Below is a small trained network, with its code and all its weights. Each question gives an input and a class and asks what happens when units are switched off, that is, made to give their printed mean instead of their output.

import numpy as np


def w(rows, s, z=0):
    codes = np.array(rows[::2]) - 128.0
    scale = np.full(codes.shape[1], s)
    scale[-1] = z or s
    return codes * scale


def f(y):
    return y / 2 * (1 + np.tanh(0.7978845608 * (y + 0.044715 * y**3)))


def log_softmax(a):
    a = a - a.max(-1, keepdims=True)
    return a - np.log(np.exp(a).sum(-1, keepdims=True))


def net(x, mask):
    res = np.array(x, float).reshape(1, 4) / 4 @ E
    y = f(res @ A[0][:, :-1].T + A[0][:, -1])
    res = res + np.where(mask, y, B[0][:, -1]) @ B[0][:, :-1]
    return log_softmax(res[-1] @ U[:, :-1].T + U[:, -1])


A, B = {}, {}
E = w([
[193,2,215,254],'x0',
[178,216,22,239],'x1',
[130,126,130,124],'x2',
[113,37,29,108],'x3',
],0.0078)
A[0] = w([
[177,105,206,206,141],'N1',
[180,70,143,171,2],'N2',
[162,205,215,152,120],'N3',
[92,55,56,146,145],'N4',
[101,77,223,80,255],'N5',
[199,192,54,247,49],'N6',
],0.012,0.0045)
B[0] = w([
[85,201,76,63,243],'N1',
[92,226,166,69,184],'N2',
[45,47,11,207,194],'N3',
[29,140,13,154,195],'N4',
[177,106,1,72,250],'N5',
[154,53,88,2,252],'N6',
],0.009,0.011)
U = w([
[134,129,102,98,254],'0',
[182,69,117,45,54],'1',
[43,93,109,141,186],'2',
[92,219,128,58,100],'3',
[171,124,126,136,170],'4',
[181,121,201,193,2],'5',
[181,54,247,158,2],'6',
],0.013,0.0075)

Each question gives the input, the list of numbers given to net, and the class t.
The units are the neurons (one row each of A and B). Each row of codes is followed by its name. A weight is (code - 128) times the scale printed after its matrix; where a second scale follows, it is the last column's (A, B and U).
mask holds one flag per neuron, in row order. A switched-off neuron (its flag False) gives its mean, the last column of its row in B, instead of its output. The means were averaged over made-up inputs and are rounded, as every weight is.
A unit's drop is (log p(t) with every unit on - log p(t) with that unit switched off) / (log p(t) with every unit on - log p(t) with every unit switched off).
The circuit of an input: a set's keep is (log p(t) with only the set's units on - log p(t) with every unit switched off) / (log p(t) with every unit on - log p(t) with every unit switched off). Starting from all 6 units, units are removed one at a time, each time the one whose removal leaves the highest keep (on an exact tie, the one counted first), for as long as the keep stays at least 0.8.
units of the circuit, in order: the units of the circuit, biggest drop first
unit that matters most: the unit with the biggest drop
top k neurons: the k neurons with the biggest drops, biggest first
drop when u is switched off: that unit's drop, to one decimal
input [8,6,6,4], class 3: unit that matters most -> N2
input [8,7,1,0], class 3: top 3 neurons -> N1, N2, N5
input [0,-7,0,-8], class 2: top 2 neurons -> N3, N6
input [8,6,4,-6], class 3: top 3 neurons -> N1, N2, N5
input [1,0,3,-6], class 2: top 2 neurons -> N3, N6
input [-6,-6,0,-1], class 1: units of the circuit, in order -> N1, N5
input [-8,5,7,8], class 2: units of the circuit, in order -> N4, N1
input [3,-1,-1,8], class 2: top 2 neurons -> N4, N6
input [-7,-4,8,-8], class 0: units of the circuit, in order -> N3, N1
input [-4,5,4,3], class 1: units of the circuit, in order -> N6, N1
input [6,-2,-3,2], class 3: units of the circuit, in order -> N2, N1
input [-2,-6,0,8], class 2: top 2 neurons -> N4, N6
input [3,8,3,7], class 1: top 2 neurons -> N6, N3
input [-7,-7,-5,8], class 2: units of the circuit, in order -> N4
input [-7,8,-4,4], class 1: top 2 neurons -> N6, N1
input [8,8,3,-2], class 1: top 2 neurons -> N6, N4
input [7,5,-1,-6], class 3: top 4 neurons -> N1, N2, N5, N4
input [-1,8,-6,-7], class 1: top 2 neurons -> N6, N4
input [-2,-5,8,-8], class 0: drop when N6 is switched off -> 0.3
input [0,8,0,-6], class 1: drop when N6 is switched off -> 1.3
input [0,5,-3,1], class 1: drop when N1 is switched off -> 0.1
input [-2,-2,-3,8], class 2: unit that matters most -> N4
